Below is a small trained network, with its code and all its weights. Each question gives an input and a target symbol and asks what happens when units are switched off, that is, made to give their printed mean instead of their output.

import numpy as np


def w(rows, s, z=0):
    codes = np.array(rows[::2]) - 128.0
    scale = np.full(codes.shape[1], s)
    scale[-1] = z or s
    return codes * scale


def f(y):
    return np.maximum(y, 0)


def softmax(a):
    e = np.exp(a - a.max(-1, keepdims=True))
    return e / e.sum(-1, keepdims=True)


def log_softmax(a):
    a = a - a.max(-1, keepdims=True)
    return a - np.log(np.exp(a).sum(-1, keepdims=True))


def net(x, mask):
    ids = ['αβγδεζηθλμξπστψω'.index(c) for c in x.split()]
    T = len(ids)
    res = E[ids] + P[:T]
    u = 0
    for l in range(2):
        r = res
        for j in range(2):
            rows = slice(2 * j, 2 * j + 2)
            q, k, v = (r @ M[l][rows].T for M in (Q, K, V))
            z = softmax(np.where(np.tri(T) > 0, q @ k.T / 2**0.5, -1e9)) @ v
            o = O[l][rows]
            res = res + np.where(mask[u + j], z, o[:, -1]) @ o[:, :-1]
        u += 2
        y = f(res @ A[l][:, :-1].T + A[l][:, -1])
        res = res + np.where(mask[u : u + 8], y, B[l][:, -1]) @ B[l][:, :-1]
        u += 8
    return log_softmax(res[-1] @ U[:, :-1].T + U[:, -1])


Q, K, V, O, A, B = {}, {}, {}, {}, {}, {}
E = w([
[150,87,182],'α',
[90,174,214],'β',
[99,139,188],'γ',
[89,131,136],'δ',
[86,72,132],'ε',
[174,67,167],'ζ',
[83,54,159],'η',
[88,182,73],'θ',
[88,87,136],'λ',
[119,81,138],'μ',
[112,126,153],'ξ',
[67,178,116],'π',
[120,173,109],'σ',
[135,249,106],'τ',
[44,190,69],'ψ',
[83,180,157],'ω',
],0.013)
P = w([
[165,78,187],'0',
[42,127,94],'1',
[191,1,62],'2',
[111,196,139],'3',
[107,89,88],'4',
[240,53,94],'5',
[53,172,160],'6',
[158,122,136],'7',
[198,105,70],'8',
[69,209,202],'9',
[105,82,119],'10',
[232,135,101],'11',
[58,220,196],'12',
],0.01)
Q[0] = w([
[103,153,17],'0.h0',
[156,103,36],'0.h0',
[253,86,106],'0.h1',
[125,27,234],'0.h1',
],0.0051)
K[0] = w([
[166,64,172],'0.h0',
[116,100,68],'0.h0',
[134,121,1],'0.h1',
[150,91,84],'0.h1',
],0.0084)
V[0] = w([
[217,160,181],'0.h0',
[26,176,54],'0.h0',
[186,140,162],'0.h1',
[159,2,59],'0.h1',
],0.0086)
O[0] = w([
[99,221,226,103],'0.h0',
[255,159,17,128],'0.h0',
[60,144,197,123],'0.h1',
[56,107,85,1],'0.h1',
],0.0072,0.0027)
A[0] = w([
[221,8,244,134],'0.n0',
[191,144,249,115],'0.n1',
[196,145,135,174],'0.n2',
[112,178,229,132],'0.n3',
[140,33,25,157],'0.n4',
[80,216,99,251],'0.n5',
[101,239,54,181],'0.n6',
[100,59,2,167],'0.n7',
],0.0075,0.0028)
B[0] = w([
[18,127,46,222],'0.n0',
[91,211,50,236],'0.n1',
[97,4,119,162],'0.n2',
[107,202,53,254],'0.n3',
[138,178,178,187],'0.n4',
[234,104,167,218],'0.n5',
[145,151,211,185],'0.n6',
[205,177,146,184],'0.n7',
],0.0047,0.0056)
Q[1] = w([
[213,100,14],'1.h0',
[236,170,226],'1.h0',
[117,32,2],'1.h1',
[73,153,209],'1.h1',
],0.0074)
K[1] = w([
[254,82,166],'1.h0',
[152,234,49],'1.h0',
[252,148,135],'1.h1',
[88,196,235],'1.h1',
],0.0076)
V[1] = w([
[128,67,178],'1.h0',
[98,72,98],'1.h0',
[185,172,148],'1.h1',
[225,2,124],'1.h1',
],0.0096)
O[1] = w([
[128,225,195,107],'1.h0',
[89,254,150,112],'1.h0',
[253,81,16,111],'1.h1',
[155,229,162,9],'1.h1',
],0.0086,0.014)
A[1] = w([
[63,131,255,162],'1.n0',
[66,241,116,209],'1.n1',
[177,185,242,78],'1.n2',
[155,104,125,103],'1.n3',
[44,133,71,213],'1.n4',
[167,96,84,116],'1.n5',
[105,95,104,252],'1.n6',
[87,84,178,205],'1.n7',
],0.0093,0.0035)
B[1] = w([
[86,207,160,218],'1.n0',
[167,95,179,178],'1.n1',
[65,185,184,147],'1.n2',
[116,71,168,148],'1.n3',
[172,118,81,255],'1.n4',
[97,148,211,183],'1.n5',
[184,146,109,249],'1.n6',
[126,181,2,247],'1.n7',
],0.0066,0.0086)
U = w([
[16,148,105,26],'α',
[73,39,87,137],'β',
[88,158,34,149],'γ',
[82,97,202,74],'δ',
[115,172,195,46],'ε',
[11,124,145,3],'ζ',
[53,173,176,243],'η',
[200,153,171,105],'θ',
[64,103,231,154],'λ',
[95,197,139,45],'μ',
[70,128,141,110],'ξ',
[172,152,140,185],'π',
[158,137,134,153],'σ',
[151,51,205,48],'τ',
[254,170,137,211],'ψ',
[127,127,124,35],'ω',
],0.0082,0.0048)

Each question gives the input, a string of symbols that net reads in full, and the target symbol t.
The units are the heads (2 rows each of Q, K, V and O) and the neurons (one row each of A and B). Each row of codes is followed by its name. A weight is (code - 128) times the scale printed after its matrix; where a second scale follows, it is the last column's (O, A, B and U).
mask holds one flag per unit, layer by layer, with each layer's heads first. A switched-off unit (its flag False) gives its mean, the last column of its rows in O or B, instead of its output. The means were averaged over made-up inputs and are rounded, as every weight is.
A unit's drop is (log p(t) with every unit on - log p(t) with that unit switched off) / (log p(t) with every unit on - log p(t) with every unit switched off).
The circuit of an input: a set's keep is (log p(t) with only the set's units on - log p(t) with every unit switched off) / (log p(t) with every unit on - log p(t) with every unit switched off). Starting from the 12 units with the biggest drops (on a tie, the unit counted first), units are removed one at a time, each time the one whose removal leaves the highest keep (on an exact tie, the one counted first), for as long as the keep stays at least 0.8.
circuit, biggest first: the units of the circuit, biggest drop first
unit that matters most: the unit with the biggest drop
top k neurons: the k neurons with the biggest drops, biggest first
top k neurons in layer l: the k neurons of layer l with the biggest drops, biggest first
heads that matter: for each layer, one digit per head in row order, 1 if its drop is at least 0.15 and else 0, layers parted by /
input β η β σ, target β: top 4 neurons in layer 0 => [0.n1 0.n3 0.n0 0.n6]
input ψ θ β β, target ψ: heads that matter => 10 / 01
input ψ ψ ζ, target ψ: circuit, biggest first => [1.h1]
input τ γ τ ψ σ, target ψ: circuit, biggest first => [1.h1 0.h0 0.n0]
input β γ β ξ β ζ α β π β γ η ζ, target β: top 3 neurons => [0.n1 0.n3 1.n0]
input ψ η π, target ψ: circuit, biggest first => [1.h1 0.h0 0.n7]
input β ε β γ γ π α α β π, target β: top 3 neurons => [0.n1 0.n3 0.n0]
input γ ψ τ, target ψ: circuit, biggest first => [1.h1 0.h0]
input η ε β β β λ θ, target η: top 2 neurons => [0.n0 0.n6]
input β ψ η, target ψ: circuit, biggest first => [0.h0 1.h1]
input β ψ α, target ψ: top 2 neurons => [0.n7 0.n4]
input β ψ α α θ γ α β η θ, target β: top 3 neurons => [0.n1 0.n3 0.n0]
input η η β β β β ξ β β π, target η: top 2 neurons => [0.n0 1.n0]
input γ β β η σ β α β θ γ β ζ η, target γ: unit that matters most => 1.n7
input η ξ α β β ζ γ γ δ σ, target η: top 3 neurons in layer 0 => [0.n0 0.n5 0.n6]
input η λ η ε β η ε, target η: top 2 neurons in layer 1 => [1.n0 1.n2]
input η γ γ, target η: heads that matter => 00 / 11
input η π λ π, target η: top 2 neurons => [0.n6 0.n0]
input β ψ η θ, target β: top 3 neurons in layer 0 => [0.n6 0.n1 0.n3]
input γ π η γ β γ γ α γ β α γ α, target γ: top neuron => [0.n0]
input β ξ ω β α ζ γ, target β: top 3 neurons in layer 0 => [0.n1 0.n3 0.n0]
